[-236  -36    6  -48  245   95   53 -224  -41  185  -98   78   44  -37
  118  166  -72  -72  -53  -40   26   54   18  -61  152   37 -184    7
   81 -212   88 -199  -46   67  123  -58   18  150  270  164 -227    4
  121 -225   31  147  148    0 -163  -66 -178]  (120)
[ 110   36 -126   35  137  159   98 -363   21  -55 -144  108  -78  125
   90  -91 -242  -67 -295  -83   98   43 -114  -21 -321   37   43  -92
  -69  120  -21  -38   16 -190 -218  -36  -97   50  168  163  -85  124
  289  -98   43 -163 -202  166  -94  -93  -68]  (108)
[-116  268   27 -135   88   49  -83  -60  148   37 -109  177   20  166
 -143   95  -32 -268  -95  104  -14  -79 -182  -27  -40  131  -14   31
   33  183  187  -32   78  -14 -145   42 -124  -10   55  127  -99   10
  -29  -26   61  146  165   31  -57   45   19]  (105)
[ -15 -178 -271 -136  172   29  127 -349 -217  242  -84   -6 -125  155
   60  -20 -157 -107  -96 -125 -100  -13 -205   11   91   24  -78 -187
   43 -437  134  -89 -207 -141  205  100   33  -39  259  320 -183    6
  174 -262   14   15   99   -3 -121 -153    8]  (108)
[ 180  -25  -76   56  131  169    2  -49 -222  -39  -54  -47  -97   85
  -55   68  -73 -116  -69   40 -140  -62  -68   83  -38   30  -95  -71
  127 -214   18   52 -178  124   11   26   -6  200  170  154  -51   78
  -20    9  101 -213  -84    5  -88  -51  126]  (112)
[ -50   22   41 -162  176   29   27 -258  -55  152 -126  158 -115  172
 -115 -127 -164  -56  -46   66  193   52  -78 -114 -179  -38   19   50
   62 -138   57   17  -60 -194 -178  155  102   59  -10  226 -251 -213
  -12 -212   79  -46  -45    0 -179  -13   10]  (96)
[  87  112 -154   78  249  277  120 -269  210 -103  -96    3 -162    2
    4   21 -184  -68 -356 -107 -217    5 -237  -26 -295  -79  -79   74
   58    2   55   69 -156   43 -261  -24  -49  255   86  401   20  160
  140   46  105 -127 -110   97 -152   49 -164]  (87)
[-360 -197  116  129   55   84  -38  -12  195   54 -132  -56  137 -198
   59  263  122 -100  160  135   32  -47   85   31  219  -48 -100  -89
  203 -202  154 -190   59   93  -20  -45   55  144  -26   98 -132   39
   80   82    3  233   47  -67  137   97 -242]  (108)
[ -63   -5  -66 -121   21  -11  111 -215 -101  170  -41  132  -99  -52
  -63  266   50 -191  168 -207  -46   -2 -141 -205   93  -92   -5   82
 -107 -249   63  -48 -311  180  306   -7  119 -208  314  -60 -101 -255
 -277   -4  219  163  309 -123 -125  113  -22]  (116)
[ -82  -66  -21 -194  -39  280  147    9 -173 -136 -193 -188   50 -126
   87   71  128   47  -23  123 -111 -118  199  -68    2 -195  -92   47
  209 -407   26  -42  -76    1 -231  226    2  143 -108   77  -69 -137
   77 -111  168 -210 -281  -24 -129   49   36]  (87)
[ -57  -39   33  152  130  -33  -35 -143  147   58   63  103   37   38
   98  -23   20   83   48   18  -20  -56  -85   -1   20  116 -115   -9
 -110  193  -82 -156   60   69   36 -195   42   20  149   -5  -72  106
  -19  -12   22    1   28  113 -251  -93 -101]  (99)
[-143 -130  199  -94  -13  106  140 -243   82  100 -151  -50  -92   45
   38  -91   12   28 -140  -77  249  152   92 -195 -226  -30    0  -42
   77   21  124  -99   93 -232 -187  122    7  -22  103   15 -160 -125
  164 -101  -82  -79 -117   17  -47   56   80]  (108)
[-451 -285   20  111  -13 -219  294 -116  235  265  194 -118  213 -575
  242  157  131 -292   57 -276  200 -132   -7   73  373    1  152   40
   -3  -87  -52 -278  262  -56  -18 -114  149 -243  -83 -227 -102 -105
  164  120 -147  641  148  110  511  -31 -323]  (103)
[   9  146  -26 -106 -127   96  118  203  -83  -43   88 -125  171  -92
  145  -66  216  156 -130  -16 -197 -159   -6  -35  118  171 -169  143
  151 -107 -242   36   88   89 -101  -22   16  -19  -95  -94 -109   14
  -60  -52  -48  -55 -100   66 -149  -92   97]  (107)
[-121  -12 -214  -39  257   72  154 -394   74   32 -241   64  -52  -84
  204   53 -274  -61 -137   43  -98   25 -170   67   29 -130  -99  -40
   68 -150  -18  -57  143   49   83 -131   25   83  -19  106 -137  -21
  185  -58   80 -110  100   92   34  -92 -259]  (96)
[ 338  -99 -257 -150  154   60  134 -429  -72  159  -64   33 -331  -98
   -6  -75 -333 -100 -341  -89  115 -116 -216   68 -251 -137  -85    6
   11 -309 -158  146  -88 -102  -99  134  165   43   -9   53 -146 -100
  137 -142   75 -104  -33  234  -60 -189   76]  (96)
[-184  159  -57  -96  226  215  112  -44  -83  -56 -226  158  167  -11
   75  190   -4 -109   95   63   21 -136  126  -86   82    5  -23  136
 -113  -51  127 -152 -164   33  -15  -12 -138    2   45  -30 -163  -74
  -25 -235  366  -59   59    2 -155  129 -149]  (116)
[-179 -205  199   25 -273  110  106  139  -25  265 -256 -174  235 -116
  128  192  122 -120  -49   -5  404  -13  286  153  342  275 -114 -269
  281 -194    7  -33  184 -191  -40   36  -13 -195 -189 -362 -298   29
  131  148 -424   47  139   40  488  -27  129]  (96)
[-315  -78  -47 -101  104 -269   13  158  128  322  115  -16 -144 -215
 -176   28  101 -104  367  -16  -43 -137 -253  -71  290  -45  -87   27
  145 -362   95   -7  115  168  532 -118  164  -72   16 -159 -238 -163
 -330 -194  152  405  501 -283   82   40  107]  (120)
[ -58  119  238  -98   -8  -41  301   42  -58   30   95 -190   25 -118
  -32 -142   51 -159  114  -67 -127   41  -61   46  164   33  154   53
   87    3 -169   -1  182   28  -84  119  284   14  -78 -144  -65 -215
 -152  224 -123   22  -21 -141   11    7  -30]  (99)
[ -94   31   68   24    4  107  -28  107 -188  119  -35   12  165  132
   35    6  109   14  -58   20  104  -46   94  -62   27  176 -106  -51
  153 -150  -44  -10   -7  -96 -118  -38  -17   22   13   75 -251  -10
   14 -114  -74  -41 -120    5  -38  -68  116]  (116)
[ 124  163   77  -44   23  -40  -79 -153   51  -95  137   64  -68   13
 -161   -5   12  -95   72  123 -145 -164  -74  -64 -125 -124  -44  102
  -84  180  -99  -37   38  184 -249   40  178   43   23   47  140 -145
 -246  197  105  -84 -165   84 -367  -97   -3]  (105)
[  52  141  -76 -586  -14 -272  364 -282 -490  248   75   45 -220 -109
 -218 -151 -320 -317  304 -158  211   37 -110 -129  140 -268  205   68
  -88 -418 -214    8  -78   31  301  142  314 -203  200 -304 -223 -529
 -351 -234  185   33  285 -209 -184 -112  121]  (107)
[-400   -5  253 -195 -362  225  121  169  -24  123 -352 -143  303 -143
  102  394  176 -265  119   50  267  101  250   22  351    2    3 -299
  283 -337  -15 -142   94  -64  -16    5  -19  -11   61 -245 -322   22
  154  131 -207  286  197 -219  284  189 -101]  (112)
[-231 -125  170  -57 -160  198  154  -43    8  -47 -203   12  215 -149
  274   74  209  172 -133  -11  260   92  250 -175  -30   77  -36  193
  164  -63  -60  -99   47  -93 -266   57  -89  -65  -62 -135 -224 -137
  130 -104   -8  -42 -169  119   71  126  -49]  (107)
[ -31  -94   18  107  171   -4  -83 -283   58 -162  -77  209    2  -32
   70   20  -41   30  124  195   11  -41   -2  -53 -109  -23    9   94
  -75  121   22 -178   78   91  -32  -18   45   71  104   46  -11  -68
   17  -72  272  -46 -182   89 -188  -37 -187]  (96)
[ -91 -213  -70   67  232 -157   56 -209  145   98  184  -10   11 -235
  128  -53   20  -21  -88   59 -122 -153 -118   78  158   60 -142  206
   63  -91  -14 -147  112   95   46  -47  149   52  -43  155  -23  -29
   44  -98   54  210   26  183   39 -122 -151]  (109)
[ -59   -4    0 -275  118  127  -20 -354  -68  -15  -79  138  -46 -173
  -44   88 -157  -41 -166  111  242  -35  149 -231 -202 -205 -143  214
  137 -304   49 -134 -102   12 -295  196   77  220  110  271 -167 -182
  137 -349  216  125 -219  105 -278  -50 -178]  (108)
[-247   49    7 -203 -138  -81    0   31  -18  144  -22   78  118  -75
  -99  152    9 -130  327   28  223 -130   36 -106  284   39  -45 -121
    5  -98  133 -197  -39  106  221  -61  -64 -200  133 -235 -199   -5
 -177 -132   78  218  329 -103  -79   36  -48]  (105)
[-258  -19  146 -202  -77 -140  232   71  147   46   32  -56  168  -50
  128 -264  189  186   -4   85   22   63  149  -58  231  185 -130  343
   89  123 -109 -110  211  -51   37  -98  -57 -117  -97 -134  -39  -84
 -207 -197  -63  -89  149   17  -91   19  142]  (112)
[ 113 -133   50  206  123   28 -186   21  -73 -156   74   88   23  165
  -50 -196   71  196  102  237   60 -170  102  -20 -172  177  -76   43
    2  166   68  -92  -11  -14 -176   24  -82  105    7   96  -10   91
  -60 -164  179 -290 -368  138 -271 -105  152]  (99)
[-141 -160  -83   53  -28   29  133  -56  125   76 -124  -64  152 -143
  283  192  158  -92  -27   49 -105 -194  -92  150  276   69  -68  -53
    3  -14   31  -94  102   69  122 -116  -53 -245 -171 -249  -85   -1
   58  167   26   14  236  191  314   84  -62]  (105)
[-110 -102 -107  261  186   -4   47 -182  147   62  -42  -42  -35  -12
  234  -45   11  -44  -88   12 -219  -67 -353   61 -166 -147   68 -235
   29  -50 -144   29  317  -73   19 -262  177   19 -142   75 -157  -31
  236  188   42   16 -127   49  237  -28 -158]  (103)
[-164   18  195 -143  -44  240  221  259 -113 -105 -275 -148  108 -172
   -4  -54  154   95   20   83  191   -5  386 -132   27  109  -41  206
  301 -207  112   52  115 -109 -142  240  -81   22 -266 -235 -194 -212
  -71 -212   82 -236 -172 -144  158  134  208]  (116)
[ -22   33  -89  -54  -44  124   71 -238  -17   42 -104   34  111  118
  166   75  -20 -126 -236  -25  -73    8 -143    3  -30   43  -23 -139
   30  -90  -83  -65  -25 -105 -114  -67    3  -37  124  206 -131   84
  229   42  -60   58  -47   98  -10  -25 -137]  (89)
[ -39 -139  -49  -43  -50  142   65 -137 -145  155 -107  -69  -78  172
   26   12   56  -22 -146 -165  112   -9   24 -128 -141   24  -65 -184
   53 -147  151  -44 -104 -191  -92   75 -130 -114  194   67 -121  -13
  119 -111  -71 -164  -92   56  -65  -58  265]  (116)
[-234  -50   13 -145  -90 -160  152  130  192   79   72 -101    2  -35
   30 -220  187   51   16  -17  -66  -22  -80  -18  173  197  -60  125
  105   97   60  -83  260  -50  178  -67 -160 -148   41 -152  -12   51
 -121 -188  -47   65  235  -45   14  -11  274]  (120)
[-116  -75  -58   65 -144   85  243   39   -7 -201 -115   21  238 -280
  374  -65  204  289 -185  -79   42   50   98 -169  -12  217  -20  355
  196  -40 -180   41  177   28   -6 -115 -122 -207 -180 -238 -150 -110
   35 -120   82 -115 -173  108  301   70  -37]  (108)
[   5 -124   44  -93  116   38   89 -407  142  -41 -215  113  -88  -21
  -60  -12 -175  -58  -30  186  111   79   72  -58  -77 -119  -62  177
   54  -70  117  -41 -111  -13  -86  100  105   28  -74  189    5 -172
  -99  -11  144 -171    7   43  -40  107 -149]  (109)
[ -92 -141  171 -104  102   14  -52 -315  142  -88  -25  157  -96  -62
 -118   -9  -46  -55   65  179  203   39   74 -144 -187 -125   30  204
   13   33  149 -207  -92    3 -252  190   49  188  174  223  -15 -112
   -1 -170  242  114 -152   52 -285   94 -138]  (107)
[  57  -69 -235  101  246   -4   97 -176  -61  440   47   53  -34  130
  226   45  -52  -23 -171 -246  -29 -173 -278   80   98  155 -206 -205
 -219 -127 -160  -31 -114  -85  324 -316   65 -169  181  -83 -314  117
  111 -147  -27   33  325  193  -84 -161   58]  (112)
[  73   38   -8  -85   20  112  112 -149  110   -6 -106   60 -104  -49
   65  -16   32   -9 -363 -100   12   51 -101 -125 -216  148  -83  220
   96   13   -6   76   62  -53  -42   52  -58  -34  102    1  -95  -47
   74 -135   52   24    9   91   46   37  137]  (112)
[ 100 -140   10    2  -22  -24    0 -209  205  -57  210  -70 -113 -184
  -92   23  177   17 -120   29 -210 -179  -23 -139 -121 -171 -175  315
   42  -51   18  -13 -161  188 -259  105  180   -3  -61  248  248 -164
 -245  170  103   -6 -172  161 -199   21   14]  (116)
[ -61  -95   60  -48   48  187  148 -214   29   79  -72   51   15  -89
   88  153   75    4  -88 -190  167  -22  218 -122  -17   30 -109  164
 -152   -3    9 -198 -248  -53 -200   98  -44  -11  270  -16  -27  -30
   24 -143   63   -2  -53  141 -345  -15  -13]  (112)
[ -54  -48   50   57   59   80 -162  -66   33  -24   47   71   18  -91
  -68  199   90  -79   94  124   94 -224   61 -136 -130 -149 -102  -10
  -23  -41   90 -142  -95  144 -140  -49   22   83   89   35  -65  -29
  -31  -27  253   86 -127   87 -159   56  -55]  (112)
[-217 -459 -355   56   95 -158  120 -274 -215  237  -81  -86   44 -286
  256  122  -50 -132  204   27 -106 -156 -180  152  346 -221   28 -276
  175 -819 -107  -91   87  -52  357  -50  332 -106 -141  102 -256 -198
  211  -59   70  273    1  -70  389 -184 -273]  (89)
[-115  -72  -11 -150 -101   56  -24 -170   58 -112  -55  109   62   -8
   83   20   40  -69  -71  101   43    8  -93  -17  -23   94   71   19
   90  -19   52 -205   28  -57 -161  145 -132   75  248  166  -82  124
  227 -186   97  256  -96   73 -149    0 -111]  (105)
[ 141 -212 -123  225  112  114  -65 -277  195  -42  -47  173 -126 -148
  127  132   27   84 -200  -71    1  -82 -136   -8 -202   85 -105  167
  -36  -10  -67  -16 -110   61 -117   21   21   56  139   90  -15   62
   98  -27  142   79 -134  242 -116  -68  -80]  (96)
[-170  148  428 -189 -315   19  208  236  -71  -90   -8 -198  192 -161
  -84   22  227  -89  151  103  -81  237  180  -51  285   25   15  223
  392 -161 -248   63  115  219 -111   66  252  126  -65  -87  -39 -241
 -375  328 -213   20    8 -298   54  156    8]  (87)
[  93  -13 -113   72  103  137   32   21 -143  -28  -42  -14  -59   81
   33   57  142 -104  -30  -23 -235 -184 -162   85  -84    2   52   16
  -30 -126  -84   69  -83  -24 -178  104   25   42   15   60  -31  -88
  -13   54  163 -116 -186   72 -108  -49  179]  (109)
[  77 -266 -307  232  159  209   17 -185   36  130  -81  -68  -27  -61
  313  215  127  109 -170  -54 -260 -307 -173  100  -29 -149 -238 -132
  -79 -326 -142   12 -195   34  -35 -151   96  -12 -100   96 -103   50
  170   87  131 -146  -86  279  -68  -67  -66]  (108)
[ 262   83  -92  -41  142   53  -20 -336   81  -55    0  179 -145   89
  -44  -58 -172 -171 -396    6   -8  -27 -186   34 -293  128  -39  162
  -46  149  -62   22  -12  -71 -239   64  -25  106  204  247   34   78
  130  -92   75   20 -125  232 -154 -128   51]  (108)
[  10  -38 -169 -203  155 -129  113 -341   43  -66   35   80  -78 -139
 -135 -131 -255 -171  -60  119  -11  -81  -27   51   88   -9  -33  280
   93  -88  130  -92  -18   40 -121  185    8   38  -32  279  132  -82
  -99 -170  113    9  -14  105  -79 -147  -98]  (96)
[ 315  -63   75 -165 -143   66   76  193  -66   -3  289 -166 -118 -287
 -176    0  366   12 -151  -76  -91 -355  124  -70  -53   48 -156  486
   51 -223 -162  125 -265   98 -357  393  184   -9  -98  -83  131 -241
 -337  -32  125   58 -225  164 -267  -29  407]  (87)
[ 158 -456  -13   30  -50 -128 -210 -149   22  -69  382  -67  -95   37
  -46 -225  190  149  -43  228  -71 -258  -63   41  -72   86 -126   84
   83  -13  149 -230 -165   35 -241  230  -38  113  159  368  161  176
   38 -173   97   45 -320  309 -347 -133  169]  (105)
[-142 -292  195   62 -154 -115   11  -98  218 -143   92  -30   91   53
  100 -244  246  131   43  193   34   38   24  -41  -71   89   87  105
   48  265   49 -198  147 -113 -202   13  -60  -64   -1   88   86   29
   18   25   17  -34 -214  114  -20  104   43]  (109)
[ 262  -94   40   80  207   26   -2 -220  -15   -2  193   28 -144  -40
    4 -276  -85  288 -267   10  126  -97   75 -149 -321   81 -252  270
   29   89  -92   13  -34   32 -230   16   96  127  -15  103  -50  -46
  -43 -215   60 -303 -316  289 -322 -179  117]  (107)
[ 216  362  -94 -358  -67    7  197 -204 -379  -49  -83   39  -59   80
  -78  -16 -163 -295  -23   19 -211  -24 -179    5  -32 -192  131   38
    1 -198 -345  172   57   69 -124  123  263  -72  -23  -62  -34 -393
 -209  185   70 -204  -82  -55 -157 -142   67]  (96)
[-101   26   44   34   91 -149  -95 -161  -42   19  211   61   54  -36
  -76    4   60  -40  134   59 -124 -126   -9 -115   66  -25 -101  108
   22   35   -2 -154   93  183 -124   -3  177    1   66  169   69 -177
 -193   70    1   60 -169   53 -266 -210  -83]  (96)
[-263 -168 -115  261  251 -301   43  -42  180  151  121  -21  -61 -142
   96 -128   12  114  370   15 -169 -121 -261    2  171  -64  -70 -105
  -38    7  -34  -89  335  183  505 -423  167 -115  -83 -203 -112  -62
 -186   15  119   -7  223  -96   99  -93  -79]  (109)
[-215 -274   27   40   79 -287  110 -123  176   15  153   61  139 -161
  145 -101  227  -95   47  130  -99 -128 -121   82  266  201   99  367
   23  148  135 -167  158   17   22   64   13 -261 -194   10   64 -201
 -123   10  109  220  107  196  312   72  -47]  (105)
[-300  144   46   61  206  -89  184   46  119   37  -11  -18   15  -99
   35  -45  -95   -4  347   15 -186   86 -240   10  245  -56    8  -23
   69   25  -77  -47  177  299  376 -350  110  103   19 -150 -189  -13
 -250   93  101  -35  354 -241  -27  100 -232]  (99)
[-203 -185 -261    3  125 -132  221 -304  -22  328 -172  -30   90 -237
  222  147 -208 -231 -148  -77  100  -69  -84  150  355   21 -138  -92
  182 -364   13    2  212  -30  260 -186   98 -270 -254  -86 -222 -153
  111   48 -188   73  322  133  614 -162 -147]  (107)
[ -13  -84   26  113  247  -35   16  -64   72  130  246  -29 -102  -78
 -131  -79   49 -101  -91  -94   53 -232  -33  -68 -138   16  -52  171
  -28   74  157  -53  -67  -18 -261   66   30   27  -34  144   12  -86
  -89  -64   87   39 -127  178  -66  -52  124]  (103)
[  87 -187   74  -70  115  -71  -22 -379   39    1  117  144  -71  -78
  -19 -136  -90  117  -82  122  205  -45  109 -122 -125    5 -137  288
   -9   45   20 -160  -98   35 -204  132   99   52   67  158    0 -124
  -68 -204  118  -55 -170  247 -315 -100  -69]  (105)
[-150   77  198   20   30   84 -138  -50  214  -82 -162   80   87  -26
 -100   57  -89 -101   91  292  229  -45  119   -9  -72   -2  -50 -133
  115  137   89 -138  236  -16 -192  -36    7  178  -52    3 -134   95
   94    5   34   62  -95  -27  -33   28 -169]  (99)
[-239  197  160 -350  -24 -155  301   37  -99   84  -16 -137   63 -129
 -212    0  -40 -483  350   97 -162    8 -105  128  440 -118  245   31
  151 -243  -29  -23  135   64   44  205  314  -24 -149  -50  -60 -352
 -302  226  -24  225  253 -328  143   89 -117]  (99)
[-141 -155  191  -28  -99    0   99 -183  212  170 -152  -91  -30 -322
  -89  220 -137 -295  -82   -6  322  132  130   65  160  -19 -103  -56
  299 -205   40  -37  139   40  -15    9  160   77   10  -59 -106  -22
   35  194 -269  255  198  -57  376   20 -118]  (89)
[ 129  234  154 -508  -18 -220  377 -276  -49  185  121   11 -151 -245
 -164 -132 -171 -416 -207  -81   94   81 -154  -32   25 -114  133  430
   46 -130 -316  149  114   -3  -95  190  414  -96  -83 -131  -86 -522
 -270   58  -15  245  236   -5  113   25   46]  (89)
[ 206 -170 -300  111  247    7  -69 -245 -181   38  -62  102 -106  116
   79 -142 -196   54 -168  170  -77 -118 -240   78 -177  -11 -107  -64
  137 -365 -101  134  -44  -60   84  -95  107  104 -105  302 -210   -3
  120 -189  186 -194 -172  124   71 -147    8]  (89)
